Each row has a class, written after it.
[ 12   4 -15 -30  39  18  -2   6  69 -18 -19  19 -48   5 -22  42 -21   2
 -22  22   2 -20  23   4  30 -11 -16 -10  19  11  15   4  29   8   4   3
  25  18  19  -3 -19] -> <127>
[ 11  27 -43 -14   9 -27  27  46 -17  -3  -1   4  14  45 -21 -52  35 -16
  -6  34  36 -32 -18 -17   2  19  -8 -52 -12  -1  17 -52  31  -1  -7   4
 -17   4 -42 -17  12] -> <71>
[ 13  40 -10 -20  14  25  -6  -1   8  20  25  19 -25  -5  10  24  28  33
  13   9   5 -33 -24   5 -13   3   7 -29  -4  27 -21   5  -1  -8 -31   8
   4  -1 -13 -16 -25] -> <107>
[ 60 -13 -18 -24 -30   6  52  -4  -9  11  34   4  46  23  -2  51   5  -6
 -17  -5   3  -4   5  16   2 -32 -32   3  -8  -9   0  -3  -3  11 -31   6
 -18  30 -22   6 -12] -> <70>
[ -3 -38 -19 -17   7  -4  27 -10  -5  -2   9   8  40   1  -1   8 -12  29
   6  10 -13  28 -24 -40 -25 -19  -2 -43  17  -5  23  23 -13 -27  24   5
   4 -20  19   6 -20] -> <72>
[ 72  12  14   1  -2   6  -9  -4 -18  36  -1 -13   3   8  -5  53  -3  -6
 -13  11  28 -12  -3  35  20   8 -49 -17  27  -6   1  -1 -33  52 -25 -12
  22  -5 -34   2 -36] -> <158>
[ -1  -1  -2 -17 -10  -1   3 -28   5 -44  25  46  41  -6  19   1  -3   1
  -4 -29   9 -27  -8  32  11  -9  11   1   4   1  11  -6   7   6  -6  -3
 -20  33  -8 -15 -38] -> <41>
[-26  24  10  20  -2  -5  16  14   7  -8   0  42  14 -18  -3  -5  -4  12
  10 -14  -6  -5   9 -37   4 -27 -30 -23  25 -17 -30  20  -1  -1 -16  -2
 -23   0  10   7  20] -> <41>
[ 15 -14  -9  -7   5 -21  -8  -9   9   9 -25 -20  -1   6   9 -13  26 -21
 -18   4  -4   5   6   6   4  31 -18 -21  -1 -16  53  -1 -13   0   4  -4
 -25  -1  -4  11  21] -> <72>
[ 20 -29   3 -13 -13  49  12   5   1  -6  31  12 -16  29 -40  21  10   3
 -22  -2  13 -11   2  28  34 -15 -29  38  -2  -8   2   1  11   8 -26 -10
   2  38 -47 -31   8] -> <70>
[ -1   1 -22  18  45  -2 -24  -1  14 -31  24  -8  41 -31   7 -62  40  25
  12  -4  11  -5 -16  13  20  -2 -34 -21 -15  12 -33  16 -26  14   2  -1
 -40 -22   4 -30  43] -> <111>
[ 18  54  -4   2  35   9 -21   6  10   2   2  17 -34 -28  11 -33   4 -15
   2 -10  12   6  -2 -18   0 -34 -12  10 -20 -14 -24 -21  47  -2  15  14
 -26   1   9 -31 -66] -> <41>
[ 18 -26 -34 -41  -1  31   5 -12  14  -5 -19  21 -10  20  -2   6 -11   4
 -32 -26  28   5  10  28   7   5   5  35  26 -25  32 -11 -15  31 -11  -3
   5  10  -1  10   8] -> <127>
[-36 -15  14  17  13  -8 -42   6 -17   6  10 -47 -14 -26   8  -7 -12   4
  -4 -29   3   7 -22  35  23  -7  38 -14 -14  -2 -18  20 -31  28  30  -1
   2  33   6 -30 -38] -> <41>
[ 32  29  12 -21  -3  25 -12  -8   8   8  26  24  -1 -15 -20 -10  -9   5
   2  49  50 -35 -19  -6  22 -14 -28 -41  30  12   4 -14   6  21 -12   6
  14  18  10   6 -23] -> <158>
[-22 -11  23 -11  12 -13 -39  -3   9 -21 -13  12  27 -16  22 -16  36  -1
  20 -19  28 -10  20  53   1  15  -2  21  48 -20  47  28   5  -4  17  12
  28   3  17   6  37] -> <107>
[-10  31   7  -8   1  16  27  -6   3 -13  -6 -41   0  23   1  24   1  12
  29  22  13 -54  -5 -16 -31  -3   2 -27 -14  36 -31  16 -19 -31 -16  12
  -9  12   2  27  22] -> <111>
[  7   7  18  28   4   2 -36 -18  12  14  -2 -18   9 -24  19   5 -15  22
  14   3  -3  10  -5 -11  -6 -11   6  17  28  -5  54   4  10 -24  -6   9
 -13  35   9   8 -55] -> <107>
[ 22  27 -36 -39 -16   6  14 -11   6  -8   6   2  12 -19   8 -35  31   2
 -13  12  35 -13 -11  50   6  29  -5  -9  14 -10  42   6 -26  20   1  16
  -8   8   9   6  33] -> <72>
[ 23   3  51   1  34  44 -26 -25  23  -6  21   8 -52 -59 -19  -6  12 -18
  12  45  -8   5  -8  10  14  -7  17 -19  24  35 -25  27   4 -18 -11  10
  24  31  -4 -34 -15] -> <158>
[-12   7   4 -23 -12  22 -17  -8 -22 -23   5 -13   9  19   7 -13  57  10
   3  -8  20  -5   1  32  11  25 -43  67  11  27  -6 -15 -33  10   0  -3
 -31  -1 -18  13  40] -> <72>
[ 11   8   9   6 -46  21  30 -41 -10 -32  -4 -16  24  -7   2  -4  10  -6
   9   9  -5 -11  -2  31 -10  -5 -35  25   8  12 -12 -31 -35   6 -33  -7
 -24 -16   1  29  -6] -> <70>
[ 22 -16 -21 -19 -18  17   9  -1 -12  39   3 -31  12   4   5  17  -2  14
 -12  11  26 -20  -9  36 -28  18   6   1 -14  -7  18   3 -16   1   9  18
 -20  37  -1  13  -9] -> <71>
[-34   6  23   8 -14 -32  38  -7 -24  -6  34  49  28  10  -6 -16  24   4
  22   4 -24   5 -15 -44  -3  -2   9 -23   7  -2   7 -18  13 -15 -40  -5
 -31   3 -21  -6  20] -> <107>
[ 11  58   8 -14  -9  -2   4   5  11  23   3  12 -12  29  10  57  20   8
  16  -5 -15 -13  12 -19  -6  -4 -10  23 -10  12   6  10  13 -15 -19   8
   8  11 -14  -6 -21] -> <107>
[-11  13   0  23  10  32 -35   2  -4  -3 -20  51   2 -46   1  -3  10   4
  25   8  22   0   7   6   9   0   1  17  21   5 -23 -14 -12   4  -8   0
   6 -31  -6  12 -23] -> <72>
[ 22  25 -26 -21 -58   2  39  13 -13 -31   9 -26  12  29  14 -18   7  -1
  -4 -12  -8   8 -12  21 -12   4  -4  27   8  12  10  -8   4  16 -16 -11
   8  33  -7  21 -18] -> <70>
[  8  26  -1 -11  16   0 -28   1 -14   9  -4 -17 -10  -1  25   2  24 -12
  -5  13   3  -8  -9  15  -5   0 -17  -4   7  -2  10  -3  -9  27   5   5
 -25  14 -12  -1  24] -> <71>
[ 36 -15  23 -15 -24  26 -10 -14 -11  36  27 -29 -27  -3 -11  30   3 -13
 -15  -3  18  15 -12  25  28   7  -5  -4  -7  -8  33   7   1  39  -4   3
  11  51 -28  -3  -6] -> <158>
[ 44   8 -43   1 -65  37  -8  -5  -6 -10  20  -2  -1 -24  -7  46 -18   9
  -1   3 -14  11 -14  40  -5   4   1 -16  -2  44  -2 -24   8   8 -45 -10
  30  37   5   3 -28] -> <70>
[  0  34 -11  -2   3  15 -10  -9  19 -17 -13  30   5  -4 -18   6  11  14
   7  23  20 -29   2  10   0  -2 -19  -9  44   6  14 -10 -14 -38 -24   3
   5  -2   4 -12  -6] -> <107>
[ -4   4 -14   5 -14   0 -46   5  -3  -6  10 -23  11 -11   8 -51  -3  10
   0 -20  -9  12 -11  27  -2  -1  -4  38   0   4   8 -20 -14   3  -2  -7
  -3   4  24   4  22] -> <70>
[ -2 -21   7  -3  11  -4 -30 -40  -9  20  -1  21  21  -2  26  57  18 -15
  -8   2 -22  -4  -7   9  23 -22   8   9   7  32 -22 -10 -49  40  -8  -7
   1  -5  -2  -4   7] -> <70>
[ -9 -22 -25 -15   3 -12   6   7 -26  10   1  21   0 -36  31  26   7  -7
 -23 -23 -12  29   3  30 -32   5  12   4  17   1   2  11  -5   9  11  13
 -19  34  18   6  65] -> <71>
[ 23 -17 -26  -3 -32  55  12   8 -12  41 -11  15 -42  -3 -31  23   3   8
 -15  13  39   7   0 -14  -2  16 -16  -9  -3  -2 -11  35  -7   1 -29   6
  35   7  -3 -10  64] -> <72>
[  2  59 -25 -21  10  22  -4   2  48  -7  24 -41 -16  19 -26 -57  27  24
   3   4  16 -15 -17 -13  37 -21 -35 -13  -2 -10  -6 -11   7  29 -19  -5
 -24 -18  -6   7  -1] -> <127>
[-16  68   9  -5 -26 -58   7  -2 -27  10  27  48   6 -12  31  15  12 -33
  20  10 -17 -36 -20  18 -15  37   0 -43 -45   1 -11  -2   9  29   2  16
 -13  -2  -6   0  83] -> <71>
[ 15  73  -4  39  17  17 -79  13 -41  10  -7 -25  10 -19   1   2  -8   9
  50  63  17 -11 -28 -36   0 -32 -11 -35  52   2  11   8  -8   2 -46  18
  -7  46 -22   8  59] -> <111>
[ -3  12 -13   2   0  -7   6   0  14   2  29  -3  30 -32 -17   3  22   9
  -3 -21  -5  22   9  15  21 -40  -6 -37  16 -13  -2  41  11  12 -11 -17
   9   4  15  -9 -31] -> <158>
[ 33  62 -26   2   2  45 -37  11  29 -30  15 -10  -5  -8   2 -16 -21  21
  11  -6 -19  18 -18 -18  14 -29 -12  -4  11  -4 -22  21 -13  25 -22 -27
   2   6  -1 -14 -43] -> <111>
[ 11  26   8   0  13  26   6 -10  29   9 -24 -15 -57  -3  27   2   9  12
  -7 -12  -5 -10   2 -30  -9   9   4   0  -5  26  19  29  22   3  -1   6
  12  21  -7 -21 -27] -> <41>
[ 15  -1  11  -2 -44   4  72  -3 -30 -17  23   4   3  19   1  16  11  -5
 -16 -26 -24  16  13   8 -26   6 -39  48  -6  10  -5  17 -18 -16 -25 -12
 -28  15 -18 -19  14] -> <70>
[-30   8 -17   9 -25  17 114  17  -5 -39  21  54 -30 -10 -43   9   6  15
  -8   0  25   1  14 -10   2   1 -10  12  13  23 -41  34  34 -14 -32   6
   6  28 -14 -31  25] -> <127>
[-27 -31  32   0  17   6  16 -15  20 -12  -6  29   0 -17 -20 -22  -5  10
  11  -2 -33 -10   3  14 -15   4  -3 -15  34 -30 -19  -2  -1 -20 -17  -7
 -27  -6   5  23  13] -> <41>
[-27 -36  -5  10  24 -18 -11  17  -8   2  22 -11 -13 -29   3  20   7  11
 -15 -36   4  11   7  20  -4  -4  -9 -26   7  18 -19  21  39  -2  11 -23
   3  -5  30   3 -30] -> <72>
[ 22   8  -8  -7  -7  14   9   8   0   4  15  23 -12  10   0  -8   1   6
 -15  -6  21   2  -6  -9  -4   4   9  42   8  19 -22   1 -14 -28 -14   5
  -6  38  -1 -30 -23] -> <107>
[ 12 -15  26   2 -22   9 -10  28 -10  -3  -2 -85   0  13  18 -33  43  -7
  -3 -20  -6  12  33  13   0   2 -30  29  -7  15   3  17 -16  34 -20 -33
 -18  14  10  12 -41] -> <70>
[  0  28 -10  14 -28  38  13   2  25   4  -1  -5   6 -10   2  -2   5  15
  10   1   1  21  -6 -29  29   9  -6  10   3  -4  18  22 -41  28   7   3
 -28  33 -21   4  -2] -> <111>
[ 20  12 -11  -4 -22  22   1   8  15 -19  20  23 -35  30 -18  13 -31   5
 -12  17 -17  -8 -32 -43  21   8   0 -20 -20  23 -18  25  -7 -11 -25 -14
  27  27 -28 -22  30] -> <72>
[ 27  11  -5  -1  28   0 -23 -25   7  26 -61 -39 -22  -7  19 -50 -13   6
  -6  34  -6   0  -9   1 -13  14  11   0 -17 -30  46 -23 -25  35  13   4
 -16 -13  21 -14 -87] -> <41>
[-12  20 -17  12  10 -34  82  23 -28 -46  -4   3   5 -11   3 -19  -3   0
  -3 -24   4   5  23  18 -42  28 -23  20 -32  16  -8 -23  10 -29  14  -2
 -44 -16  14 -25 -36] -> <111>
[ -3  -9 -20  -8 -15  -2  -4  11   5  16  31  -4  36   8 -19  25  28  -9
  -8  -9  19  -1   4   2  35 -20  -2 -15  11  21  33 -15   0  -3   3   5
   0  33 -14 -17  -3] -> <70>
[  3  12 -15  31  10  -5 -21  24  27  39   7  38   4  -9  12  14   0  -1
   6 -29  13 -18   7 -18   0  17  14 -18  -7   5 -52  37  18  -3   1 -18
  -6  12   4   2 -35] -> <111>
[-23  -1  13   1 -16   8 -55  19  10  -3   6 -58 -17  -3  12 -48 -27  13
  -7 -22  -4   6   0 -13   2   5 -11   0 -30   0  28  13 -13  29  14 -19
   5   0  43  -1  31] -> <71>
[  4 -16 -18  -8  19  21  21  19  21 -26   6  32 -45 -14 -36   9   2 -15
 -20  -4  29  -7  15  21  10  -6  -6 -17  15  -3  -4   0  73 -30  -7  -4
  23  15  -5 -11  -9] -> <72>
[  7  16  -6   3   0 -19  -5 -13  -3   9   4  48  16  -7   0  29  -2   9
  -8 -22  -3 -20  16  27  -2  16  -9   5  -9   9  37 -24  11  -6 -28 -10
  -4  -5 -12  -1  -6] -> <158>
[ 16 -21   1 -38 -20  20  29  18   8 -19   1  16  -9   9 -32   8 -26   0
 -16   9  -6   2   5  19 -14  17   3  -2  18  16 -17  -3 -43 -33  -5  -2
  17  30  13  12  13] -> <158>
[ -9 -12  43 -16  33 -40   3   8  -1   4  12 -72  20  40 -19 -18  34   5
   7   9  -3 -21  10  26  18  -3 -17  -7  27  -1  12 -36  -8  17 -25 -15
 -10 -16  -3  17 -19] -> <107>
[ -3   7  -6  -7  10  31  26  15  31  11   9  43 -11 -13 -38  23 -18  26
  -3 -10  27 -23  16  24  28   3  -9   4  32 -13  -4 -19  -9  22 -31   4
   5 -11 -20  19   5] -> <127>
[  8  22 -11 -25  12   5  23  -9  -7 -21  12  -6  10   4   2  20  11   8
   8  14   8 -23  -7  32  -6   1  -8 -10   8   1  16  11   0   9 -10  15
 -13  28 -12  -2  42] -> <111>
[ 20 -16 -23   5 -36  29   0 -24  13  12 -15  11  38 -16   2 -13   5   4
  -1  12  23  -6   3 -12 -19   7  -6 -11  13  11   7   4 -24  -9 -17   3
  -6   3  20  14  22] -> <71>
[-18 -20 -15  60   4   9 -37 -21  22 -17 -25  -4   4 -53   3  -6  21  14
  11  -6   8   2 -12  37  18  19  10 -44  12  11  -9  55   7   0  21 -14
  23  10  -1 -47 -83] -> <41>
[-14   1  20  21  36 -12 -18  26 -17 -20  23   4  24  -6   9 -21  -8  -9
  16 -55  20  -2   7  -7 -13  -3 -27  23  -3  -4  -9 -42  -3 -44  16  14
 -58  -7 -23  15  50] -> <111>
[ 43  18  -2 -30 -28  48 -11 -22   2 -31  -5 -12   7  -9  -4  -6 -49  13
  -7  -4   3  10   4  27 -14 -15  -1  36  36  -9  47 -38 -21   4 -21  -7
  -8  32  19   0 -91] -> <41>
[  4 -79  -3  -7  16  19  -2 -16 -12   7   9  29  22 -64   4  -9   0  14
 -15 -23  13  10  12  30  -5 -24  -8 -60  10 -39   3  -2  14  48 -34  -8
 -23  -5  36   8   0] -> <41>
[  0 -16  -3  13   4  14 -19   3  -1   0   9   9  41 -34  14  10   9   0
  -8 -13   3  13  14  -5  -8  -7   8 -12  17  15  15  45 -66 -26  11  -1
 -25  21   0 -42  -6] -> <71>
[ -8 -12  -8 -15 -26   8 -28  -1  32 -11   5 -28  45   7  -3 -29  27   1
   7   9  -2  -7   0  18  30  -8  -1 -10   9   0  17   5 -33  21   9 -15
  -3  13  18  16 -30] -> <70>
[ 26 -54 -30  35 -20 -12 -12 -10  17   6 -28 -11  34 -11  23   7 -10  10
   8  14   0  -7  -8  -5 -12  26  13 -17 -29  56   1   1   1 -14   8  11
  41   9  23   8 -14] -> <70>
[ 17  40 -10 -25 -12  13 -18 -11 -12  26  -2 -44  -9   7  19  44  13 -10
 -14 -23 -12  -2  -3  38  -6   6  -6 -15  -2  -8  40 -38 -37  41 -13 -11
 -29  -9 -28  16 -20] -> <71>
[-14  23  62  -1  19 -24  -1  -5  15   0   5  10   4 -23  25  -9  22   0
  38  28  -1 -39  -1  17 -11  39  -9 -21  -6   8  -6  17 -38 -12  26  20
 -13 -20  11   0 -24] -> <107>
[  0 -22  -9  13  -6  27   3   9  -7   0  39  17  10  -2  -3 -41  -2  33
   2 -22   7  23 -17 -48  12 -26  -2  -2   1  -8 -27  27   3  32 -44 -19
 -23  12 -13  -4   1] -> <127>
[-34  -1   2 -27  27 -17  48  -5  29 -24  16  39  12   8 -33 -32  15  20
  11  12  17 -18  13  -5 -15  -4 -26  -3  34   1 -14  16  43 -23  15  -2
   7 -38  42  -8 -15] -> <127>
[ 34   8   6  -2  21  -9  -1 -12  29  16  -4   2   0 -26  12   3 -15   3
 -14 -13   6  -9   4  30  -2  -4 -16 -16  45 -30  13  35  10  12   3   7
   9  14  18  -3 -15] -> <41>
